Here is a tiny trained network, its code and every weight. The questions are about switching its units off for an input and a class, where a switched-off unit gives its printed mean instead of its output.

import numpy as np


def w(rows, s, z=0):
    codes = np.array(rows[::2]) - 128.0
    scale = np.full(codes.shape[1], s)
    scale[-1] = z or s
    return codes * scale


def f(y):
    return y / 2 * (1 + np.tanh(0.7978845608 * (y + 0.044715 * y**3)))


def log_softmax(a):
    a = a - a.max(-1, keepdims=True)
    return a - np.log(np.exp(a).sum(-1, keepdims=True))


def net(x, mask):
    res = np.array(x, float).reshape(1, 6) / 4 @ E
    y = f(res @ A[0][:, :-1].T + A[0][:, -1])
    res = res + np.where(mask, y, B[0][:, -1]) @ B[0][:, :-1]
    return log_softmax(res[-1] @ U[:, :-1].T + U[:, -1])


A, B = {}, {}
E = w([
[162,149,91,254,43],'x0',
[120,49,112,177,223],'x1',
[131,124,124,126,124],'x2',
[139,116,115,120,116],'x3',
[80,49,196,139,50],'x4',
[13,137,39,127,73],'x5',
],0.0086)
A[0] = w([
[160,115,153,90,133,92],'neuron 0',
[157,156,102,249,79,123],'neuron 1',
[95,134,138,44,149,99],'neuron 2',
[204,137,184,116,130,86],'neuron 3',
[116,84,164,133,101,117],'neuron 4',
[158,147,123,221,59,146],'neuron 5',
[34,181,69,110,114,85],'neuron 6',
[103,134,91,122,111,101],'neuron 7',
[130,181,135,100,96,51],'neuron 8',
[63,122,72,132,121,87],'neuron 9',
[137,242,170,68,39,3],'neuron 10',
[73,88,49,138,137,130],'neuron 11',
[125,124,130,40,135,120],'neuron 12',
[146,241,55,112,187,85],'neuron 13',
[178,163,43,117,165,85],'neuron 14',
[134,111,118,113,122,185],'neuron 15',
[109,37,106,190,192,20],'neuron 16',
[136,98,113,126,139,148],'neuron 17',
[116,99,155,124,106,46],'neuron 18',
[151,178,73,138,167,80],'neuron 19',
[60,82,192,132,80,86],'neuron 20',
[139,102,105,124,104,91],'neuron 21',
[29,147,69,143,109,103],'neuron 22',
[82,132,126,132,122,121],'neuron 23',
[162,130,172,130,126,141],'neuron 24',
[128,135,111,95,103,91],'neuron 25',
[109,81,110,159,148,10],'neuron 26',
[130,158,103,209,127,104],'neuron 27',
[153,171,78,127,162,41],'neuron 28',
[110,125,133,35,137,165],'neuron 29',
[97,63,192,150,96,128],'neuron 30',
[220,149,203,169,133,106],'neuron 31',
[139,141,113,176,111,115],'neuron 32',
[150,184,158,85,76,61],'neuron 33',
[128,94,169,123,104,42],'neuron 34',
[211,89,167,137,152,69],'neuron 35',
[99,83,124,62,168,96],'neuron 36',
[66,126,161,57,169,112],'neuron 37',
[140,125,124,159,111,90],'neuron 38',
[141,85,64,162,201,59],'neuron 39',
[147,124,106,126,108,142],'neuron 40',
[102,71,115,177,184,94],'neuron 41',
[92,43,196,139,66,26],'neuron 42',
[131,125,126,126,132,64],'neuron 43',
],0.013,0.0031)
B[0] = w([
[131,101,134,138,155,158],'neuron 0',
[32,75,173,114,168,254],'neuron 1',
[64,93,152,123,156,208],'neuron 2',
[212,90,127,128,172,199],'neuron 3',
[142,139,136,102,88,166],'neuron 4',
[35,86,165,121,158,242],'neuron 5',
[221,88,123,141,193,232],'neuron 6',
[156,125,139,134,154,159],'neuron 7',
[124,165,91,152,122,165],'neuron 8',
[202,94,138,134,167,200],'neuron 9',
[105,251,38,236,127,245],'neuron 10',
[194,111,115,150,177,212],'neuron 11',
[66,106,149,127,148,200],'neuron 12',
[139,132,156,47,11,255],'neuron 13',
[131,146,153,75,52,205],'neuron 14',
[125,127,138,130,130,141],'neuron 15',
[93,235,60,208,141,213],'neuron 16',
[121,142,130,139,139,141],'neuron 17',
[140,142,141,111,110,140],'neuron 18',
[136,139,152,88,64,189],'neuron 19',
[152,137,133,65,52,208],'neuron 20',
[126,125,139,116,136,131],'neuron 21',
[226,84,119,130,179,238],'neuron 22',
[158,113,132,129,132,154],'neuron 23',
[166,105,124,128,142,164],'neuron 24',
[129,133,113,143,138,143],'neuron 25',
[127,153,100,147,126,153],'neuron 26',
[62,109,147,121,137,190],'neuron 27',
[138,139,139,97,70,175],'neuron 28',
[66,98,163,137,151,217],'neuron 29',
[144,147,131,77,51,204],'neuron 30',
[215,72,126,132,200,225],'neuron 31',
[82,109,143,119,142,166],'neuron 32',
[124,192,69,183,136,189],'neuron 33',
[145,129,126,99,107,147],'neuron 34',
[206,90,107,144,177,197],'neuron 35',
[59,97,150,134,148,204],'neuron 36',
[62,82,159,126,154,221],'neuron 37',
[106,121,138,121,137,143],'neuron 38',
[116,195,86,154,90,194],'neuron 39',
[121,131,141,133,134,138],'neuron 40',
[107,189,86,193,130,195],'neuron 41',
[136,162,155,69,38,215],'neuron 42',
[128,128,123,130,126,119],'neuron 43',
],0.03,0.0092)
U = w([
[1,18,226,134,168,66],'0',
[248,23,151,139,182,131],'1',
[149,118,190,37,2,65],'2',
[86,187,71,226,124,253],'3',
],0.0078,0.0011)

Each question gives the input, the list of numbers given to net, and the class t.
The units are the neurons (one row each of A and B). Each row of codes is followed by its name. A weight is (code - 128) times the scale printed after its matrix; where a second scale follows, it is the last column's (A, B and U).
mask holds one flag per neuron, in row order. A switched-off neuron (its flag False) gives its mean, the last column of its row in B, instead of its output. The means were averaged over made-up inputs and are rounded, as every weight is.
A unit's drop is (log p(t) with every unit on - log p(t) with that unit switched off) / (log p(t) with every unit on - log p(t) with every unit switched off).
The circuit of an input: a set's keep is (log p(t) with only the set's units on - log p(t) with every unit switched off) / (log p(t) with every unit on - log p(t) with every unit switched off). Starting from the 12 units with the biggest drops (on a tie, the unit counted first), units are removed one at a time, each time the one whose removal leaves the highest keep (on an exact tie, the one counted first), for as long as the keep stays at least 0.8.
circuit, biggest first: the units of the circuit, biggest drop first
unit that matters most: the unit with the biggest drop
top k neurons: the k neurons with the biggest drops, biggest first
drop of u: that unit's drop, to one decimal
input [-1,6,4,8,-6,5], class 2: unit that matters most => neuron 13
input [-2,3,5,1,2,3], class 1: top 4 neurons => (neuron 10; neuron 1; neuron 33; neuron 5)
input [4,-7,5,-3,-6,-3], class 3: top 2 neurons => (neuron 10; neuron 33)
input [8,-8,5,-2,2,-4], class 0: top 3 neurons => (neuron 1; neuron 5; neuron 16)
input [6,-2,1,-4,-4,6], class 0: top 4 neurons => (neuron 1; neuron 5; neuron 27; neuron 31)
input [-4,1,-8,2,-5,-3], class 2: top 4 neurons => (neuron 13; neuron 1; neuron 5; neuron 14)
input [-6,5,-8,-7,5,-7], class 1: top 2 neurons => (neuron 35; neuron 3)
input [8,7,-6,-8,-8,0], class 0: top 3 neurons => (neuron 1; neuron 27; neuron 5)
input [1,-8,6,-6,-6,8], class 1: top 3 neurons => (neuron 6; neuron 22; neuron 9)
input [5,-3,8,6,8,8], class 1: top 3 neurons => (neuron 22; neuron 6; neuron 9)
input [-1,7,-8,0,-4,6], class 3: top 2 neurons => (neuron 16; neuron 39)
input [0,-4,-6,-5,0,3], class 3: top 2 neurons => (neuron 10; neuron 31)
input [8,6,4,5,1,-2], class 0: drop of neuron 1 => 1.1
input [5,-2,2,-1,7,-3], class 2: circuit, biggest first => (neuron 42)
input [1,1,-4,8,-4,0], class 2: drop of neuron 27 => 0.0
input [5,6,-5,3,3,7], class 1: drop of neuron 22 => 1.0
